Below are the code and all the weights of a small trained network. Each question names an input and a class and asks about switching units off, where a switched-off unit gives its printed mean instead of its output.

import numpy as np


def w(rows, s, z=0):
    codes = np.array(rows[::2]) - 128.0
    scale = np.full(codes.shape[1], s)
    scale[-1] = z or s
    return codes * scale


def f(y):
    return np.maximum(y, 0)


def log_softmax(a):
    a = a - a.max(-1, keepdims=True)
    return a - np.log(np.exp(a).sum(-1, keepdims=True))


def net(x, mask):
    res = np.array(x, float).reshape(1, 7) / 4 @ E
    y = f(res @ A[0][:, :-1].T + A[0][:, -1])
    res = res + np.where(mask, y, B[0][:, -1]) @ B[0][:, :-1]
    return log_softmax(res[-1] @ U[:, :-1].T + U[:, -1])


A, B = {}, {}
E = w([
[66,124,196,188,139,137,101,205,55,203,196,108],'x0',
[164,171,126,171,149,50,121,127,102,90,163,98],'x1',
[148,155,78,66,142,107,124,56,170,73,83,129],'x2',
[212,143,99,137,121,82,166,104,159,53,119,141],'x3',
[85,192,158,76,193,112,111,119,115,125,158,135],'x4',
[154,36,78,176,39,167,132,133,142,154,68,111],'x5',
[195,122,183,104,127,176,247,164,186,90,144,254],'x6',
],0.006)
A[0] = w([
[79,44,93,177,63,183,80,152,88,222,101,69,245],'neuron 1',
[101,138,206,109,158,162,156,180,123,144,177,183,217],'neuron 2',
[173,148,68,51,144,117,145,30,211,58,54,156,172],'neuron 3',
[199,145,66,73,127,101,162,22,221,39,58,160,243],'neuron 4',
[101,132,205,115,155,165,158,184,116,149,172,181,222],'neuron 5',
[229,108,104,207,81,81,198,154,172,39,125,176,56],'neuron 6',
[93,141,229,96,170,169,168,184,127,140,186,209,228],'neuron 7',
[127,128,179,112,138,162,184,172,142,126,156,210,255],'neuron 8',
[84,184,138,147,161,73,59,121,65,146,159,49,227],'neuron 9',
[84,253,147,138,208,18,59,107,66,124,180,61,155],'neuron 10',
],0.0053,0.00086)
B[0] = w([
[47,42,75,189,61,192,29,163,146,212,34,56,246],'neuron 1',
[145,192,215,114,156,188,132,175,140,209,133,195,198],'neuron 2',
[86,173,17,37,112,166,167,24,229,23,130,191,236],'neuron 3',
[116,152,3,52,116,130,190,41,191,4,131,179,255],'neuron 4',
[140,181,210,120,150,187,124,182,137,220,124,188,198],'neuron 5',
[215,103,127,192,58,50,212,154,146,49,178,133,213],'neuron 6',
[149,229,228,102,157,196,145,168,151,221,138,221,215],'neuron 7',
[176,168,180,144,115,174,176,155,176,153,136,198,200],'neuron 8',
[52,136,117,114,184,67,25,168,53,151,172,33,224],'neuron 9',
[57,205,143,78,243,28,58,145,22,122,232,55,235],'neuron 10',
],0.0051,0.0072)
U = w([
[88,160,139,109,210,36,81,142,43,141,189,70,125],'0',
[111,148,64,29,128,142,145,31,180,69,109,163,44],'1',
[91,1,103,194,73,171,80,152,119,182,33,78,254],'2',
[156,167,219,133,143,179,144,175,135,189,134,198,167],'3',
[226,89,116,205,93,66,180,139,140,72,152,139,58],'4',
],0.0076,0.00086)

Each question gives the input, the list of numbers given to net, and the class t.
The units are the neurons (one row each of A and B). Each row of codes is followed by its name. A weight is (code - 128) times the scale printed after its matrix; where a second scale follows, it is the last column's (A, B and U).
mask holds one flag per neuron, in row order. A switched-off neuron (its flag False) gives its mean, the last column of its row in B, instead of its output. The means were averaged over made-up inputs and are rounded, as every weight is.
A unit's drop is (log p(t) with every unit on - log p(t) with that unit switched off) / (log p(t) with every unit on - log p(t) with every unit switched off).
The circuit of an input: a set's keep is (log p(t) with only the set's units on - log p(t) with every unit switched off) / (log p(t) with every unit on - log p(t) with every unit switched off). Starting from all 10 units, units are removed one at a time, each time the one whose removal leaves the highest keep (on an exact tie, the one counted first), for as long as the keep stays at least 0.8.
circuit, biggest first: the units of the circuit, biggest drop first
unit that matters most: the unit with the biggest drop
k most important neurons: the k neurons with the biggest drops, biggest first
drop of u: that unit's drop, to one decimal
input [0,2,2,-1,6,-5,4], class 3: circuit, biggest first	neuron 7; neuron 2
input [1,0,-1,5,-5,-3,2], class 4: unit that matters most	neuron 6
input [-6,0,-1,-8,-6,-5,-2], class 2: 3 most important neurons	neuron 4; neuron 10; neuron 3
input [8,-2,8,4,3,6,-3], class 2: circuit, biggest first	neuron 10; neuron 1; neuron 4
input [-6,-8,-6,4,8,-6,1], class 3: 4 most important neurons	neuron 7; neuron 2; neuron 5; neuron 8
input [6,-7,5,6,-1,1,-6], class 2: 2 most important neurons	neuron 1; neuron 10
input [-1,7,6,-7,4,-8,8], class 3: drop of neuron 7	0.2
input [-4,-8,2,-8,8,-2,6], class 3: drop of neuron 2	0.0
input [1,-7,5,-5,7,3,5], class 3: drop of neuron 2	0.0
input [-4,8,-2,-4,0,1,4], class 4: drop of neuron 10	0.1
